Here is a tiny trained network, its code and every weight. The questions are about switching its units off for an input and a target symbol, where a switched-off unit gives its printed mean instead of its output.

import numpy as np


def w(rows, s, z=0):
    codes = np.array(rows[::2]) - 128.0
    scale = np.full(codes.shape[1], s)
    scale[-1] = z or s
    return codes * scale


def f(y):
    return y / 2 * (1 + np.tanh(0.7978845608 * (y + 0.044715 * y**3)))


def softmax(a):
    e = np.exp(a - a.max(-1, keepdims=True))
    return e / e.sum(-1, keepdims=True)


def log_softmax(a):
    a = a - a.max(-1, keepdims=True)
    return a - np.log(np.exp(a).sum(-1, keepdims=True))


def net(x, mask):
    ids = ['ΓΔΘΛΞΠαβεζημστψω'.index(c) for c in x.split()]
    T = len(ids)
    res = E[ids] + P[:T]
    u = 0
    for l in range(2):
        q, k, v = (res @ M[l].T for M in (Q, K, V))
        z = softmax(np.where(np.tri(T) > 0, q @ k.T / 2**0.5, -1e9)) @ v
        res = res + np.where(mask[u], z, O[l][:, -1]) @ O[l][:, :-1]
        u += 1
        y = f(res @ A[l][:, :-1].T + A[l][:, -1])
        res = res + np.where(mask[u : u + 8], y, B[l][:, -1]) @ B[l][:, :-1]
        u += 8
    return log_softmax(res[-1] @ U[:, :-1].T + U[:, -1])


Q, K, V, O, A, B = {}, {}, {}, {}, {}, {}
E = w([
[99,138,126,98],'Γ',
[112,111,115,127],'Δ',
[103,134,163,97],'Θ',
[95,120,132,136],'Λ',
[89,244,78,128],'Ξ',
[122,102,88,132],'Π',
[123,124,94,139],'α',
[128,117,95,183],'β',
[115,133,99,166],'ε',
[123,72,133,55],'ζ',
[166,120,123,74],'η',
[116,79,179,76],'μ',
[73,73,208,130],'σ',
[74,101,143,199],'τ',
[151,156,7,189],'ψ',
[188,132,224,121],'ω',
],0.02)
P = w([
[37,183,155,2],'0',
[52,122,85,60],'1',
[63,132,101,80],'2',
[72,155,120,89],'3',
[87,176,132,100],'4',
[97,172,123,115],'5',
[105,173,120,130],'6',
[114,176,116,140],'7',
[119,195,132,148],'8',
[117,166,106,144],'9',
[109,148,98,133],'10',
],0.0078)
Q[0] = w([
[158,185,123,120],'L0H1',
[6,151,108,168],'L0H1',
],0.015)
K[0] = w([
[69,250,51,235],'L0H1',
[254,104,138,156],'L0H1',
],0.006)
V[0] = w([
[2,201,189,236],'L0H1',
[225,144,108,93],'L0H1',
],0.0059)
O[0] = w([
[35,172,130,175,167],'L0H1',
[165,244,133,88,10],'L0H1',
],0.011,0.0011)
A[0] = w([
[255,105,217,122,161],'L0N1',
[84,139,84,148,57],'L0N2',
[104,120,165,209,215],'L0N3',
[77,137,165,77,168],'L0N4',
[90,194,17,115,2],'L0N5',
[164,149,170,160,106],'L0N6',
[58,180,91,93,194],'L0N7',
[39,137,212,135,160],'L0N8',
],0.0088,0.0039)
B[0] = w([
[121,56,93,217,159],'L0N1',
[116,164,142,147,140],'L0N2',
[140,116,142,94,164],'L0N3',
[164,112,1,156,213],'L0N4',
[140,139,179,177,161],'L0N5',
[119,102,159,133,114],'L0N6',
[106,100,75,162,253],'L0N7',
[96,100,104,143,217],'L0N8',
],0.0096,0.0057)
Q[1] = w([
[127,77,8,208],'L1H1',
[106,147,2,140],'L1H1',
],0.0064)
K[1] = w([
[118,116,254,178],'L1H1',
[134,202,101,189],'L1H1',
],0.0077)
V[1] = w([
[72,171,107,2],'L1H1',
[87,35,210,60],'L1H1',
],0.0099)
O[1] = w([
[96,148,6,112,81],'L1H1',
[10,155,96,53,2],'L1H1',
],0.012,0.0062)
A[1] = w([
[162,191,131,38,255],'L1N1',
[224,197,128,179,72],'L1N2',
[180,30,189,171,183],'L1N3',
[251,99,35,88,199],'L1N4',
[119,133,137,110,101],'L1N5',
[66,107,186,111,166],'L1N6',
[1,113,127,195,123],'L1N7',
[74,125,216,113,51],'L1N8',
],0.0075)
B[1] = w([
[53,161,255,68,155],'L1N1',
[81,80,114,43,181],'L1N2',
[159,134,118,59,250],'L1N3',
[87,233,106,174,236],'L1N4',
[101,103,96,70,118],'L1N5',
[56,172,125,66,142],'L1N6',
[154,56,177,170,166],'L1N7',
[161,148,63,152,131],'L1N8',
],0.0093,0.012)
U = w([
[134,146,76,152,63],'Γ',
[105,137,124,104,29],'Δ',
[114,114,85,94,35],'Θ',
[114,95,124,142,176],'Λ',
[128,139,134,137,3],'Ξ',
[133,146,104,99,138],'Π',
[117,161,143,168,88],'α',
[123,137,172,194,171],'β',
[144,140,172,212,155],'ε',
[103,144,105,56,89],'ζ',
[104,237,174,129,230],'η',
[97,121,105,56,152],'μ',
[87,96,127,73,119],'σ',
[87,123,188,147,118],'τ',
[173,131,114,91,158],'ψ',
[89,145,250,77,176],'ω',
],0.012,0.0057)

Each question gives the input, a string of symbols that net reads in full, and the target symbol t.
The units are the heads (2 rows each of Q, K, V and O) and the neurons (one row each of A and B). Each row of codes is followed by its name. A weight is (code - 128) times the scale printed after its matrix; where a second scale follows, it is the last column's (O, A, B and U).
mask holds one flag per unit, layer by layer, with each layer's heads first. A switched-off unit (its flag False) gives its mean, the last column of its rows in O or B, instead of its output. The means were averaged over made-up inputs and are rounded, as every weight is.
A unit's drop is (log p(t) with every unit on - log p(t) with that unit switched off) / (log p(t) with every unit on - log p(t) with every unit switched off).
The circuit of an input: a set's keep is (log p(t) with only the set's units on - log p(t) with every unit switched off) / (log p(t) with every unit on - log p(t) with every unit switched off). Starting from the 12 units with the biggest drops (on a tie, the unit counted first), units are removed one at a time, each time the one whose removal leaves the highest keep (on an exact tie, the one counted first), for as long as the keep stays at least 0.8.
units of the circuit, in order: the units of the circuit, biggest drop first
unit that matters most: the unit with the biggest drop
k most important neurons: the k neurons with the biggest drops, biggest first
k most important neurons of layer l: the k neurons of layer l with the biggest drops, biggest first
input Θ Γ η Λ ζ ω Δ, target ω: unit that matters most -> L1H1
input Π Γ Λ ω Γ ζ, target ω: 2 most important neurons of layer 0 -> [L0N1, L0N4]
input Γ Δ η Γ ζ, target η: 2 most important neurons -> [L1N4, L1N1]
input ω Γ Λ η Γ Λ ω ζ, target ω: units of the circuit, in order -> [L1H1, L0N1]
input Γ ψ Γ β, target ψ: 2 most important neurons -> [L1N3, L0N5]
input Γ σ Γ, target σ: 2 most important neurons -> [L1N4, L1N7]
input Γ σ Λ Γ η η, target η: 3 most important neurons -> [L1N1, L1N2, L0N4]
input Λ Λ β ψ, target ψ: units of the circuit, in order -> [L1H1, L1N2, L0N5, L1N3]
input Λ Γ Γ η α, target η: 2 most important neurons -> [L0N1, L0N8]
input Γ Γ σ η ω ω Γ, target ω: 3 most important neurons -> [L0N1, L1N4, L1N1]
input η Γ Γ Γ Λ η Λ ω, target ω: units of the circuit, in order -> [L0N1, L1H1, L1N3]
input η ψ η, target ψ: units of the circuit, in order -> [L1H1, L0N5, L1N3]
input Λ β ε, target ε: units of the circuit, in order -> [L1N2, L1N7, L0H1]
input Γ Θ Ξ α η Δ ε ψ Γ ε, target ψ: 3 most important neurons -> [L1N3, L0N5, L1N2]
input ω ζ Λ Λ Γ σ ω β η, target ω: 3 most important neurons -> [L1N1, L0N1, L1N4]
input ζ Δ ω Λ Γ Γ Π Δ η, target η: most important neuron of layer 1 -> [L1N2]
input Γ Γ ω Θ, target ω: 2 most important neurons -> [L0N1, L0N4]
input Δ ψ ε, target ψ: units of the circuit, in order -> [L1H1, L0N5, L1N3, L1N2]
input ψ ψ η, target ψ: units of the circuit, in order -> [L1H1, L1N3]
input Θ ζ μ, target μ: units of the circuit, in order -> [L1H1]
input Λ Γ Γ Γ ψ α, target ψ: 2 most important neurons -> [L0N5, L1N3]
input Θ Γ ε, target ε: 3 most important neurons -> [L1N2, L1N7, L1N3]
input τ ε τ, target τ: 4 most important neurons -> [L1N7, L1N6, L0N3, L0N8]
input Γ μ ω ε, target ω: 2 most important neurons -> [L0N1, L1N4]
input σ Γ σ, target σ: 2 most important neurons of layer 1 -> [L1N6, L1N7]
input α Ξ Γ Π, target ψ: units of the circuit, in order -> [L0N5, L1H1, L1N3, L0N7]
input η η Π, target η: unit that matters most -> L0H1
input η Λ Λ ε ψ Π, target ψ: units of the circuit, in order -> [L1H1, L0N5, L1N3]
input η Λ Γ α β σ σ, target σ: 2 most important neurons -> [L1N4, L1N6]
input μ Γ η η ε, target η: 2 most important neurons of layer 1 -> [L1N1, L1N2]
